Below are the code and all the weights of a small trained network. Each question names an input and a class and asks about switching units off, where a switched-off unit gives its printed mean instead of its output.

import numpy as np


def w(rows, s, z=0):
    codes = np.array(rows[::2]) - 128.0
    scale = np.full(codes.shape[1], s)
    scale[-1] = z or s
    return codes * scale


def f(y):
    return np.maximum(y, 0)


def log_softmax(a):
    a = a - a.max(-1, keepdims=True)
    return a - np.log(np.exp(a).sum(-1, keepdims=True))


def net(x, mask):
    res = np.array(x, float).reshape(1, 8) / 4 @ E
    y = f(res @ A[0][:, :-1].T + A[0][:, -1])
    res = res + np.where(mask, y, B[0][:, -1]) @ B[0][:, :-1]
    return log_softmax(res[-1] @ U[:, :-1].T + U[:, -1])


A, B = {}, {}
E = w([
[159,178,12,179,102],'x0',
[126,255,145,124,89],'x1',
[9,219,183,140,72],'x2',
[176,118,182,78,82],'x3',
[36,89,127,114,254],'x4',
[172,202,199,207,176],'x5',
[133,64,104,155,103],'x6',
[149,166,160,40,176],'x7',
],0.0073)
A[0] = w([
[93,189,190,202,132,122],'n1',
[21,11,81,159,140,153],'n2',
[137,37,138,165,103,211],'n3',
[183,152,72,143,48,147],'n4',
[164,82,127,159,126,46],'n5',
[123,182,185,84,182,192],'n6',
[114,197,126,249,174,131],'n7',
[1,103,56,118,121,117],'n8',
[177,82,150,114,203,139],'n9',
[205,96,123,86,204,253],'n10',
[110,175,105,174,142,64],'n11',
[156,148,101,82,189,190],'n12',
[168,127,70,152,75,97],'n13',
[101,153,131,179,125,11],'n14',
[187,156,67,136,41,137],'n15',
[97,163,231,78,94,146],'n16',
[50,46,68,128,131,77],'n17',
[68,12,88,154,147,194],'n18',
[113,192,234,95,79,198],'n19',
[194,131,60,128,34,168],'n20',
[95,209,174,198,88,221],'n21',
[132,165,216,32,67,208],'n22',
[159,24,124,115,148,120],'n23',
[46,119,69,150,139,233],'n24',
[201,210,106,88,135,183],'n25',
[82,10,61,159,149,186],'n26',
],0.0085,0.0032)
B[0] = w([
[59,201,221,198,154,197],'n1',
[218,177,159,9,114,254],'n2',
[255,123,233,108,169,207],'n3',
[209,172,31,192,72,190],'n4',
[203,72,88,157,110,156],'n5',
[46,101,149,74,146,215],'n6',
[126,204,151,202,203,207],'n7',
[83,199,125,3,39,217],'n8',
[126,75,136,123,209,206],'n9',
[129,55,93,156,208,238],'n10',
[113,213,56,189,119,162],'n11',
[97,139,41,107,221,189],'n12',
[189,90,56,192,110,171],'n13',
[143,236,149,107,102,146],'n14',
[199,174,25,248,29,193],'n15',
[11,54,201,116,36,217],'n16',
[210,197,133,17,135,211],'n17',
[231,151,157,25,144,250],'n18',
[6,75,176,137,28,232],'n19',
[210,111,45,223,39,203],'n20',
[63,177,177,228,126,221],'n21',
[48,32,139,120,16,236],'n22',
[209,102,127,134,178,221],'n23',
[140,219,111,59,145,214],'n24',
[50,132,49,157,112,197],'n25',
[245,143,107,35,135,254],'n26',
],0.0076,0.0088)
U = w([
[209,46,188,124,176,15],'0',
[30,38,212,96,21,37],'1',
[72,224,211,193,155,86],'2',
[185,159,2,186,38,252],'3',
[150,200,130,4,90,4],'4',
[64,80,92,103,228,206],'5',
],0.0083,0.0041)

Each question gives the input, the list of numbers given to net, and the class t.
The units are the neurons (one row each of A and B). Each row of codes is followed by its name. A weight is (code - 128) times the scale printed after its matrix; where a second scale follows, it is the last column's (A, B and U).
mask holds one flag per neuron, in row order. A switched-off neuron (its flag False) gives its mean, the last column of its row in B, instead of its output. The means were averaged over made-up inputs and are rounded, as every weight is.
A unit's drop is (log p(t) with every unit on - log p(t) with that unit switched off) / (log p(t) with every unit on - log p(t) with every unit switched off).
The circuit of an input: a set's keep is (log p(t) with only the set's units on - log p(t) with every unit switched off) / (log p(t) with every unit on - log p(t) with every unit switched off). Starting from the 12 units with the biggest drops (on a tie, the unit counted first), units are removed one at a time, each time the one whose removal leaves the highest keep (on an exact tie, the one counted first), for as long as the keep stays at least 0.8.
units of the circuit, in order: the units of the circuit, biggest drop first
unit that matters most: the unit with the biggest drop
k most important neurons: the k neurons with the biggest drops, biggest first
drop of u: that unit's drop, to one decimal
input [-2,-2,8,-5,5,3,7,-2], class 4: units of the circuit, in order	(n2)
input [-6,7,-4,-1,8,6,6,-5], class 2: units of the circuit, in order	(n1 n7)
input [8,-1,2,-3,0,7,-1,-4], class 2: 3 most important neurons	(n7 n1 n21)
input [1,8,1,7,-1,4,3,-2], class 1: 3 most important neurons	(n19 n22 n16)
input [6,-3,1,3,-4,7,-6,6], class 3: 3 most important neurons	(n15 n25 n4)
input [0,-7,-3,-7,3,-3,7,8], class 4: 3 most important neurons	(n2 n17 n8)
input [-2,8,-2,-6,7,1,-7,7], class 5: 2 most important neurons	(n12 n6)
input [-1,-2,2,8,4,7,2,-5], class 2: 2 most important neurons	(n22 n1)
input [-2,7,7,-6,-6,-3,0,-5], class 2: 2 most important neurons	(n21 n1)
input [-4,2,-8,-4,7,-5,-7,-4], class 4: drop of n13	0.0
input [-3,-2,8,-1,-1,1,2,-5], class 2: drop of n21	0.7
input [-4,8,2,-2,5,7,-7,5], class 1: drop of n7	-0.1
input [-4,-8,1,0,6,4,3,-8], class 4: drop of n2	0.2
input [-6,-6,-3,1,-4,-1,-1,7], class 0: unit that matters most	n23
